Below are the code and all the weights of a small trained network. Each question names an input and a class and asks about switching units off, where a switched-off unit gives its printed mean instead of its output.

import numpy as np


def w(rows, s, z=0):
    codes = np.array(rows[::2]) - 128.0
    scale = np.full(codes.shape[1], s)
    scale[-1] = z or s
    return codes * scale


def norm(h):
    return h / np.sqrt((h * h).mean(-1, keepdims=True) + 1e-5)


def f(y):
    return np.maximum(y, 0)


def log_softmax(a):
    a = a - a.max(-1, keepdims=True)
    return a - np.log(np.exp(a).sum(-1, keepdims=True))


def net(x, mask):
    res = np.array(x, float).reshape(1, 2) / 4 @ E
    u = 0
    for l in range(2):
        y = f(norm(res) @ A[l][:, :-1].T + A[l][:, -1])
        res = res + np.where(mask[u : u + 6], y, B[l][:, -1]) @ B[l][:, :-1]
        u += 6
    return log_softmax(norm(res)[-1] @ U[:, :-1].T + U[:, -1])


A, B = {}, {}
E = w([
[239,92,76,44,216],'x0',
[84,2,140,223,97],'x1',
],0.0022)
A[0] = w([
[114,40,107,159,119,27],'L0N1',
[154,111,121,125,143,80],'L0N2',
[123,75,99,141,128,57],'L0N3',
[185,24,122,132,149,66],'L0N4',
[131,10,145,136,136,61],'L0N5',
[78,100,134,164,105,3],'L0N6',
],0.011,0.0019)
B[0] = w([
[175,106,231,218,113,225],'L0N1',
[87,204,92,88,134,166],'L0N2',
[193,134,151,182,107,183],'L0N3',
[5,65,67,20,164,253],'L0N4',
[242,139,171,223,79,248],'L0N5',
[45,117,69,36,135,196],'L0N6',
],0.011,0.0059)
A[1] = w([
[3,86,113,155,83,70],'L1N1',
[126,26,92,78,161,129],'L1N2',
[169,161,115,121,142,1],'L1N3',
[167,129,138,169,135,30],'L1N4',
[106,104,123,110,162,46],'L1N5',
[156,183,114,106,125,172],'L1N6',
],0.013,0.0008)
B[1] = w([
[104,162,44,23,186,253],'L1N1',
[46,255,53,35,149,230],'L1N2',
[125,125,174,179,109,179],'L1N3',
[204,139,182,183,156,171],'L1N4',
[102,102,90,99,98,168],'L1N5',
[164,55,166,195,111,228],'L1N6',
],0.0098,0.0062)
U = w([
[195,57,216,218,104,254],'0',
[63,161,45,2,171,2],'1',
],0.0076,0.00028)

Each question gives the input, the list of numbers given to net, and the class t.
The units are the neurons (one row each of A and B). Each row of codes is followed by its name. A weight is (code - 128) times the scale printed after its matrix; where a second scale follows, it is the last column's (A, B and U).
mask holds one flag per neuron, layer by layer. A switched-off neuron (its flag False) gives its mean, the last column of its row in B, instead of its output. The means were averaged over made-up inputs and are rounded, as every weight is.
A unit's drop is (log p(t) with every unit on - log p(t) with that unit switched off) / (log p(t) with every unit on - log p(t) with every unit switched off).
most important unit: the unit with the biggest drop
top k neurons: the k neurons with the biggest drops, biggest first
k most important neurons of layer l: the k neurons of layer l with the biggest drops, biggest first
drop when u is switched off: that unit's drop, to one decimal
input [-1,5], class 0: most important unit => L0N5
input [1,-6], class 0: top 2 neurons => L0N4, L0N6
input [2,7], class 0: top 2 neurons => L0N5, L0N1
input [7,-7], class 0: 2 most important neurons of layer 1 => L1N1, L1N6
input [-4,-8], class 0: 2 most important neurons of layer 0 => L0N4, L0N6
input [-4,-7], class 0: 2 most important neurons of layer 0 => L0N4, L0N6
input [0,0], class 0: 2 most important neurons of layer 1 => L1N1, L1N2
input [2,-6], class 0: 2 most important neurons of layer 0 => L0N4, L0N6
input [8,8], class 0: drop when L0N5 is switched off => 1.7
input [4,-4], class 0: drop when L0N6 is switched off => 1.1
